Below are the code and all the weights of a small trained network. Each question names an input and a target symbol and asks about switching units off, where a switched-off unit gives its printed mean instead of its output.

import numpy as np


def w(rows, s, z=0):
    codes = np.array(rows[::2]) - 128.0
    scale = np.full(codes.shape[1], s)
    scale[-1] = z or s
    return codes * scale


def norm(h):
    return h / np.sqrt((h * h).mean(-1, keepdims=True) + 1e-5)


def f(y):
    return np.maximum(y, 0)


def softmax(a):
    e = np.exp(a - a.max(-1, keepdims=True))
    return e / e.sum(-1, keepdims=True)


def log_softmax(a):
    a = a - a.max(-1, keepdims=True)
    return a - np.log(np.exp(a).sum(-1, keepdims=True))


def net(x, mask):
    ids = ['βγελμσ'.index(c) for c in x.split()]
    T = len(ids)
    res = E[ids] + P[:T]
    u = 0
    for l in range(3):
        q, k, v = (norm(res) @ M[l].T for M in (Q, K, V))
        z = softmax(np.where(np.tri(T) > 0, q @ k.T / 3**0.5, -1e9)) @ v
        res = res + np.where(mask[u], z, O[l][:, -1]) @ O[l][:, :-1]
        u += 1
        y = f(norm(res) @ A[l][:, :-1].T + A[l][:, -1])
        res = res + np.where(mask[u : u + 8], y, B[l][:, -1]) @ B[l][:, :-1]
        u += 8
    return log_softmax(norm(res)[-1] @ U[:, :-1].T + U[:, -1])


Q, K, V, O, A, B = {}, {}, {}, {}, {}, {}
E = w([
[131,76,82,92,116,102,237],'β',
[155,186,52,159,99,102,116],'γ',
[105,242,38,22,102,209,169],'ε',
[36,181,2,144,120,162,226],'λ',
[156,124,25,119,209,83,172],'μ',
[12,180,132,51,30,95,40],'σ',
],0.0083)
P = w([
[161,35,142,116,165,152,88],'0',
[119,163,124,62,175,64,136],'1',
[190,109,90,173,163,173,88],'2',
[82,181,105,171,2,34,216],'3',
[109,100,146,191,55,118,145],'4',
[200,142,87,113,55,104,200],'5',
],0.0097)
Q[0] = w([
[43,131,75,108,55,60,151],'0.h0',
[135,179,253,139,100,85,162],'0.h0',
[67,180,100,155,109,83,207],'0.h0',
],0.0056)
K[0] = w([
[178,155,125,24,163,58,139],'0.h0',
[187,254,180,142,63,119,205],'0.h0',
[172,215,195,16,121,89,115],'0.h0',
],0.0054)
V[0] = w([
[173,177,163,50,167,89,111],'0.h0',
[111,182,2,142,168,113,74],'0.h0',
[5,123,206,128,198,206,163],'0.h0',
],0.0049)
O[0] = w([
[233,163,113,254,240,229,96,171],'0.h0',
[4,144,58,162,80,159,211,252],'0.h0',
[72,180,178,90,200,81,194,21],'0.h0',
],0.0075,0.0037)
A[0] = w([
[95,140,175,135,136,254,111,163],'0.n0',
[204,85,192,62,138,96,185,152],'0.n1',
[146,122,111,125,216,102,82,97],'0.n2',
[125,195,71,124,64,13,133,146],'0.n3',
[62,126,85,177,148,224,110,24],'0.n4',
[187,72,222,166,119,133,73,4],'0.n5',
[89,145,204,80,189,76,73,47],'0.n6',
[111,177,89,58,119,110,145,44],'0.n7',
],0.0064,0.002)
B[0] = w([
[203,10,124,151,125,145,136,145],'0.n0',
[204,195,103,131,124,132,2,160],'0.n1',
[29,100,144,163,178,131,104,145],'0.n2',
[104,170,163,117,120,136,200,253],'0.n3',
[146,89,159,105,112,78,93,185],'0.n4',
[127,169,168,75,123,113,193,133],'0.n5',
[111,163,73,198,101,169,103,135],'0.n6',
[78,157,153,125,105,132,201,174],'0.n7',
],0.0083,0.0061)
Q[1] = w([
[187,231,119,74,238,203,122],'1.h0',
[15,71,144,98,101,98,51],'1.h0',
[201,27,82,151,182,185,1],'1.h0',
],0.0059)
K[1] = w([
[167,82,208,185,24,126,91],'1.h0',
[156,124,144,112,171,148,140],'1.h0',
[194,1,160,105,168,179,90],'1.h0',
],0.0083)
V[1] = w([
[26,115,145,254,105,211,172],'1.h0',
[120,121,99,189,80,32,30],'1.h0',
[208,159,133,34,51,246,125],'1.h0',
],0.0052)
O[1] = w([
[54,2,137,51,162,133,47,252],'1.h0',
[135,127,169,113,39,128,152,63],'1.h0',
[27,165,90,169,123,216,104,114],'1.h0',
],0.0091,0.0017)
A[1] = w([
[124,88,140,154,104,164,108,118],'1.n0',
[123,123,189,59,118,96,97,38],'1.n1',
[137,86,177,109,146,157,101,68],'1.n2',
[99,115,101,159,145,104,166,252],'1.n3',
[155,252,92,85,151,92,128,98],'1.n4',
[121,136,141,101,74,122,134,197],'1.n5',
[187,87,164,117,184,117,95,98],'1.n6',
[177,170,177,185,129,157,125,132],'1.n7',
],0.012,0.0025)
B[1] = w([
[199,83,128,139,148,121,86,165],'1.n0',
[145,172,149,148,139,108,186,136],'1.n1',
[125,194,135,119,142,162,163,134],'1.n2',
[94,163,154,72,123,158,116,255],'1.n3',
[35,88,89,73,94,104,123,210],'1.n4',
[96,160,122,164,152,55,134,204],'1.n5',
[147,107,189,159,131,93,160,142],'1.n6',
[176,176,128,123,108,254,152,163],'1.n7',
],0.0087,0.0078)
Q[2] = w([
[155,201,192,71,143,176,89],'2.h0',
[241,104,92,247,115,163,1],'2.h0',
[204,126,183,234,249,128,69],'2.h0',
],0.0051)
K[2] = w([
[225,40,2,155,196,101,162],'2.h0',
[96,10,189,204,54,101,60],'2.h0',
[147,20,141,183,79,197,60],'2.h0',
],0.005)
V[2] = w([
[124,234,174,105,216,57,132],'2.h0',
[229,160,120,66,141,10,118],'2.h0',
[87,125,231,92,36,128,3],'2.h0',
],0.0061)
O[2] = w([
[128,94,131,147,148,249,203,99],'2.h0',
[114,110,80,123,127,125,202,4],'2.h0',
[159,145,194,41,136,118,138,100],'2.h0',
],0.011,0.003)
A[2] = w([
[99,222,182,147,112,68,93,174],'2.n0',
[138,117,148,145,167,216,119,172],'2.n1',
[148,147,123,198,154,196,170,122],'2.n2',
[202,101,63,136,137,64,214,93],'2.n3',
[136,137,93,148,215,163,59,4],'2.n4',
[78,164,82,140,100,159,254,113],'2.n5',
[130,205,111,89,55,112,152,147],'2.n6',
[129,76,52,146,151,179,88,60],'2.n7',
],0.0076,0.0036)
B[2] = w([
[167,124,132,117,207,190,204,177],'2.n0',
[141,187,186,143,144,116,80,141],'2.n1',
[172,241,143,72,114,163,88,148],'2.n2',
[154,110,116,241,178,154,188,155],'2.n3',
[82,112,133,187,254,139,92,133],'2.n4',
[129,111,64,100,97,189,166,254],'2.n5',
[159,82,88,160,110,182,188,214],'2.n6',
[195,162,189,160,167,21,177,142],'2.n7',
],0.0073,0.0097)
U = w([
[11,105,41,37,151,108,125,4],'β',
[231,218,113,114,148,228,187,253],'γ',
[224,63,130,209,184,91,221,1],'ε',
[172,48,64,126,53,63,35,90],'λ',
[118,152,133,196,230,174,30,176],'μ',
[239,83,255,20,191,201,123,60],'σ',
],0.0066,0.00058)

Each question gives the input, a string of symbols that net reads in full, and the target symbol t.
The units are the heads (3 rows each of Q, K, V and O) and the neurons (one row each of A and B). Each row of codes is followed by its name. A weight is (code - 128) times the scale printed after its matrix; where a second scale follows, it is the last column's (O, A, B and U).
mask holds one flag per unit, layer by layer, with each layer's heads first. A switched-off unit (its flag False) gives its mean, the last column of its rows in O or B, instead of its output. The means were averaged over made-up inputs and are rounded, as every weight is.
A unit's drop is (log p(t) with every unit on - log p(t) with that unit switched off) / (log p(t) with every unit on - log p(t) with every unit switched off).
The circuit of an input: a set's keep is (log p(t) with only the set's units on - log p(t) with every unit switched off) / (log p(t) with every unit on - log p(t) with every unit switched off). Starting from the 12 units with the biggest drops (on a tie, the unit counted first), units are removed one at a time, each time the one whose removal leaves the highest keep (on an exact tie, the one counted first), for as long as the keep stays at least 0.8.
circuit, biggest first: the units of the circuit, biggest drop first
top k neurons: the k neurons with the biggest drops, biggest first
top k neurons in layer l: the k neurons of layer l with the biggest drops, biggest first
input β σ σ β ε, target σ: top 2 neurons : 0.n0, 1.n0
input γ γ γ, target λ: circuit, biggest first : 0.h0, 2.h0
input β μ γ β β, target ε: circuit, biggest first : 1.h0, 0.n2, 2.n3
input λ β β, target β: circuit, biggest first : 0.h0
input σ β σ, target σ: top 2 neurons : 0.n0, 0.n6
input μ λ ε β γ, target β: circuit, biggest first : 0.h0, 1.h0
input μ ε γ, target ε: top 2 neurons in layer 0 : 0.n2, 0.n4
input σ μ λ, target σ: top 2 neurons : 0.n6, 1.n4
input γ σ β ε σ, target σ: top 3 neurons : 1.n4, 2.n0, 1.n0
input γ β μ μ β, target γ: top 2 neurons : 0.n1, 2.n2
input β β β μ σ ε, target β: top 3 neurons in layer 1 : 1.n4, 1.n7, 1.n5
input σ μ β, target σ: top 2 neurons : 0.n6, 1.n4
input λ ε μ β β γ, target β: top 2 neurons in layer 0 : 0.n3, 0.n0
input β μ β σ γ, target ε: top 2 neurons : 0.n2, 1.n4
input β ε σ β μ, target μ: top neuron in layer 0 : 0.n7
input β γ μ σ μ, target λ: top 2 neurons : 0.n1, 0.n2
input σ ε ε, target σ: top 2 neurons : 0.n6, 0.n0
input σ γ σ λ λ, target λ: top 2 neurons in layer 0 : 0.n6, 0.n0
input λ β μ, target β: top 2 neurons : 1.n4, 1.n3
input μ γ ε, target ε: top neuron in layer 0 : 0.n3
input ε σ σ γ β, target σ: top 2 neurons in layer 0 : 0.n7, 0.n3
input μ σ λ, target ε: top 3 neurons : 0.n3, 0.n4, 0.n0
input μ λ λ, target ε: top 2 neurons : 2.n7, 0.n4
